Below is a small trained network, with its code and all its weights. Each question gives an input and a target symbol and asks what happens when units are switched off, that is, made to give their printed mean instead of their output.

import numpy as np


def w(rows, s, z=0):
    codes = np.array(rows[::2]) - 128.0
    scale = np.full(codes.shape[1], s)
    scale[-1] = z or s
    return codes * scale


def f(y):
    return np.maximum(y, 0)


def softmax(a):
    e = np.exp(a - a.max(-1, keepdims=True))
    return e / e.sum(-1, keepdims=True)


def log_softmax(a):
    a = a - a.max(-1, keepdims=True)
    return a - np.log(np.exp(a).sum(-1, keepdims=True))


def net(x, mask):
    ids = ['βζλπσφψω'.index(c) for c in x.split()]
    T = len(ids)
    res = E[ids] + P[:T]
    q, k, v = (res @ M[0].T for M in (Q, K, V))
    z = softmax(np.where(np.tri(T) > 0, q @ k.T / 4**0.5, -1e9)) @ v
    res = res + np.where(mask[0], z, O[0][:, -1]) @ O[0][:, :-1]
    y = f(res @ A[0][:, :-1].T + A[0][:, -1])
    res = res + np.where(mask[1:9], y, B[0][:, -1]) @ B[0][:, :-1]
    return log_softmax(res[-1] @ U[:, :-1].T + U[:, -1])


Q, K, V, O, A, B = {}, {}, {}, {}, {}, {}
E = w([
[181,79,148,138,81,79,175,146,88,175,30],'β',
[158,126,141,173,105,144,118,206,50,60,139],'ζ',
[64,200,124,96,100,83,186,212,114,127,43],'λ',
[108,38,126,82,79,146,116,200,105,68,88],'π',
[111,87,157,110,189,59,165,183,160,102,113],'σ',
[152,139,202,111,121,159,160,101,133,94,73],'φ',
[106,213,159,166,36,105,90,238,230,219,142],'ψ',
[80,197,111,88,254,102,35,197,74,129,87],'ω',
],0.015)
P = w([
[187,145,78,89,123,144,161,138,150,114,164],'0',
[182,115,140,31,107,132,163,163,151,119,188],'1',
[128,102,175,48,128,155,163,149,135,138,176],'2',
[94,93,152,87,117,146,117,133,135,112,133],'3',
[72,95,156,122,121,136,86,125,126,102,104],'4',
[52,90,161,145,130,127,61,106,129,103,68],'5',
[41,93,153,182,143,129,35,94,119,91,54],'6',
[46,81,140,188,146,115,6,70,123,87,34],'7',
],0.012)
Q[0] = w([
[152,169,132,73,179,172,105,209,48,48,77],'head 1',
[142,40,176,131,103,148,116,184,106,15,51],'head 1',
[103,113,159,12,179,103,187,157,74,50,24],'head 1',
[145,117,64,137,144,140,255,51,49,118,194],'head 1',
],0.0082)
K[0] = w([
[80,220,81,144,84,168,115,209,168,156,147],'head 1',
[94,130,155,176,17,172,164,189,184,148,127],'head 1',
[157,211,122,146,87,117,156,216,250,194,144],'head 1',
[255,101,37,134,147,198,163,131,144,115,180],'head 1',
],0.0091)
V[0] = w([
[55,104,254,221,85,72,88,136,159,132,118],'head 1',
[142,175,159,142,178,155,15,164,121,157,164],'head 1',
[168,86,107,113,185,99,67,71,188,190,193],'head 1',
[83,221,113,74,169,51,108,177,172,163,111],'head 1',
],0.0069)
O[0] = w([
[219,189,86,67,49,89,163,164,174,179,210,145],'head 1',
[172,98,88,137,162,218,42,132,143,178,152,120],'head 1',
[200,116,90,93,182,63,64,201,237,178,3,39],'head 1',
[95,155,112,152,162,68,96,59,147,244,169,250],'head 1',
],0.0066,0.013)
A[0] = w([
[118,53,102,69,110,111,141,183,115,100,2,5],'neuron 1',
[88,105,154,89,190,122,184,95,73,93,164,105],'neuron 2',
[130,94,186,89,120,228,97,114,228,81,45,133],'neuron 3',
[168,116,181,116,156,118,179,106,188,114,29,88],'neuron 4',
[143,107,108,148,112,120,159,119,116,104,81,69],'neuron 5',
[58,124,136,180,188,155,99,113,125,97,107,13],'neuron 6',
[150,101,142,121,173,136,125,225,125,85,140,135],'neuron 7',
[131,146,133,100,139,148,85,150,145,202,94,170],'neuron 8',
],0.0093,0.0028)
B[0] = w([
[138,128,143,97,123,168,58,210,88,219,58,140],'neuron 1',
[124,106,111,140,69,101,76,110,90,112,94,254],'neuron 2',
[180,185,79,42,121,160,72,59,225,87,136,137],'neuron 3',
[202,182,205,155,209,79,123,153,150,93,141,134],'neuron 4',
[132,184,124,101,110,151,149,105,100,141,157,133],'neuron 5',
[193,117,122,120,76,133,205,130,157,164,143,188],'neuron 6',
[116,8,89,172,171,139,210,171,173,85,145,141],'neuron 7',
[129,138,103,123,161,154,159,79,86,108,168,201],'neuron 8',
],0.011)
U = w([
[163,145,185,131,138,126,132,150,75,146,98,1],'β',
[124,110,105,174,149,152,158,145,106,68,151,58],'ζ',
[81,132,101,155,98,62,79,66,88,127,122,188],'λ',
[100,97,70,116,125,138,92,130,143,131,54,72],'π',
[87,73,115,165,187,33,102,143,183,114,80,141],'σ',
[133,156,144,135,152,119,103,75,156,71,82,119],'φ',
[181,127,141,54,40,117,227,166,192,190,254,118],'ψ',
[102,119,94,135,206,154,111,96,113,160,139,185],'ω',
],0.0072,0.0056)

Each question gives the input, a string of symbols that net reads in full, and the target symbol t.
The units are the heads (4 rows each of Q, K, V and O) and the neurons (one row each of A and B). Each row of codes is followed by its name. A weight is (code - 128) times the scale printed after its matrix; where a second scale follows, it is the last column's (O, A, B and U).
mask holds one flag per unit, heads first, then neurons. A switched-off unit (its flag False) gives its mean, the last column of its rows in O or B, instead of its output. The means were averaged over made-up inputs and are rounded, as every weight is.
A unit's drop is (log p(t) with every unit on - log p(t) with that unit switched off) / (log p(t) with every unit on - log p(t) with every unit switched off).
The circuit of an input: a set's keep is (log p(t) with only the set's units on - log p(t) with every unit switched off) / (log p(t) with every unit on - log p(t) with every unit switched off). Starting from all 9 units, units are removed one at a time, each time the one whose removal leaves the highest keep (on an exact tie, the one counted first), for as long as the keep stays at least 0.8.
circuit, biggest first: the units of the circuit, biggest drop first
most important unit: the unit with the biggest drop
top k neurons: the k neurons with the biggest drops, biggest first
drop when u is switched off: that unit's drop, to one decimal
input σ ψ λ λ λ λ λ φ, target φ: circuit, biggest first => [neuron 3; head 1; neuron 4]
input φ σ λ ψ ω, target ω: top 3 neurons => [neuron 2; neuron 8; neuron 6]
input λ ψ ω π π λ π, target π: circuit, biggest first => [head 1; neuron 1]
input λ π π, target λ: top neuron => [neuron 2]
input β π λ λ ζ ω λ ψ, target ω: circuit, biggest first => [head 1; neuron 2; neuron 8]
input ψ ω π π φ, target φ: circuit, biggest first => [head 1; neuron 3; neuron 4]
input ζ β λ λ ω ψ, target ω: top 3 neurons => [neuron 8; neuron 2; neuron 6]
input ω β π ω ζ σ, target σ: circuit, biggest first => [head 1; neuron 7; neuron 8]
input β σ β, target β: circuit, biggest first => [head 1; neuron 1]
input λ π φ, target λ: circuit, biggest first => [neuron 2; head 1]
input φ σ λ λ ψ σ, target ψ: drop when head 1 is switched off => 0.8
input ω λ φ λ ψ π, target ψ: drop when head 1 is switched off => 0.8
input λ λ ψ φ, target ψ: drop when neuron 6 is switched off => -0.2
input π ω φ ψ φ, target ψ: drop when neuron 6 is switched off => -0.1
input ω λ λ λ λ ψ, target ψ: most important unit => neuron 2
